Here is a tiny trained network, its code and every weight. The questions are about switching its units off for an input and a class, where a switched-off unit gives its printed mean instead of its output.

import numpy as np


def w(rows, s, z=0):
    codes = np.array(rows[::2]) - 128.0
    scale = np.full(codes.shape[1], s)
    scale[-1] = z or s
    return codes * scale


def norm(h):
    return h / np.sqrt((h * h).mean(-1, keepdims=True) + 1e-5)


def f(y):
    return y / 2 * (1 + np.tanh(0.7978845608 * (y + 0.044715 * y**3)))


def log_softmax(a):
    a = a - a.max(-1, keepdims=True)
    return a - np.log(np.exp(a).sum(-1, keepdims=True))


def net(x, mask):
    res = np.array(x, float).reshape(1, 3) / 4 @ E
    u = 0
    for l in range(4):
        y = f(norm(res) @ A[l][:, :-1].T + A[l][:, -1])
        res = res + np.where(mask[u : u + 3], y, B[l][:, -1]) @ B[l][:, :-1]
        u += 3
    return log_softmax(norm(res)[-1] @ U[:, :-1].T + U[:, -1])


A, B = {}, {}
E = w([
[129,87,197],'x0',
[140,5,254],'x1',
[80,233,213],'x2',
],0.0051)
A[0] = w([
[142,152,33,158],'L0N0',
[98,2,132,228],'L0N1',
[29,52,83,2],'L0N2',
],0.0057,0.003)
B[0] = w([
[44,3,153,201],'L0N0',
[179,197,45,255],'L0N1',
[132,189,229,97],'L0N2',
],0.005,0.0031)
A[1] = w([
[97,201,112,116],'L1N0',
[190,49,188,161],'L1N1',
[200,64,245,253],'L1N2',
],0.011,0.003)
B[1] = w([
[129,56,238,178],'L1N0',
[154,231,130,210],'L1N1',
[255,167,99,253],'L1N2',
],0.0087,0.0064)
A[2] = w([
[179,76,247,59],'L2N0',
[62,218,115,9],'L2N1',
[106,117,20,251],'L2N2',
],0.011,0.0023)
B[2] = w([
[23,157,82,201],'L2N0',
[90,81,254,130],'L2N1',
[100,149,59,253],'L2N2',
],0.008,0.0052)
A[3] = w([
[44,82,202,253],'L3N0',
[255,224,131,148],'L3N1',
[153,210,6,172],'L3N2',
],0.0052,0.0034)
B[3] = w([
[208,2,66,196],'L3N0',
[120,221,105,231],'L3N1',
[66,160,113,254],'L3N2',
],0.0079,0.0042)
U = w([
[84,124,9,251],'0',
[94,40,213,22],'1',
[197,204,161,125],'2',
],0.013,0.002)

Each question gives the input, the list of numbers given to net, and the class t.
The units are the neurons (one row each of A and B). Each row of codes is followed by its name. A weight is (code - 128) times the scale printed after its matrix; where a second scale follows, it is the last column's (A, B and U).
mask holds one flag per neuron, layer by layer. A switched-off neuron (its flag False) gives its mean, the last column of its row in B, instead of its output. The means were averaged over made-up inputs and are rounded, as every weight is.
A unit's drop is (log p(t) with every unit on - log p(t) with that unit switched off) / (log p(t) with every unit on - log p(t) with every unit switched off).
The circuit of an input: a set's keep is (log p(t) with only the set's units on - log p(t) with every unit switched off) / (log p(t) with every unit on - log p(t) with every unit switched off). Starting from all 12 units, units are removed one at a time, each time the one whose removal leaves the highest keep (on an exact tie, the one counted first), for as long as the keep stays at least 0.8.
units of the circuit, in order: the units of the circuit, biggest drop first
k most important neurons: the k neurons with the biggest drops, biggest first
top k neurons in layer l: the k neurons of layer l with the biggest drops, biggest first
drop of u: that unit's drop, to one decimal
input [-8,5,6], class 0: units of the circuit, in order : (L2N0; L1N1)
input [-3,5,-5], class 2: units of the circuit, in order : (L1N1)
input [-1,-2,4], class 1: 2 most important neurons : (L1N2; L2N2)
input [-1,0,3], class 1: 2 most important neurons : (L1N2; L2N2)
input [2,4,-8], class 2: top 2 neurons in layer 1 : (L1N1; L1N2)
input [-3,-1,4], class 1: 2 most important neurons : (L1N2; L2N2)
input [3,-8,4], class 1: drop of L1N2 : 0.4
input [-7,3,8], class 1: drop of L2N2 : 0.1
input [-1,-5,5], class 1: drop of L1N2 : 0.2
input [2,-7,2], class 1: 2 most important neurons : (L1N2; L2N2)
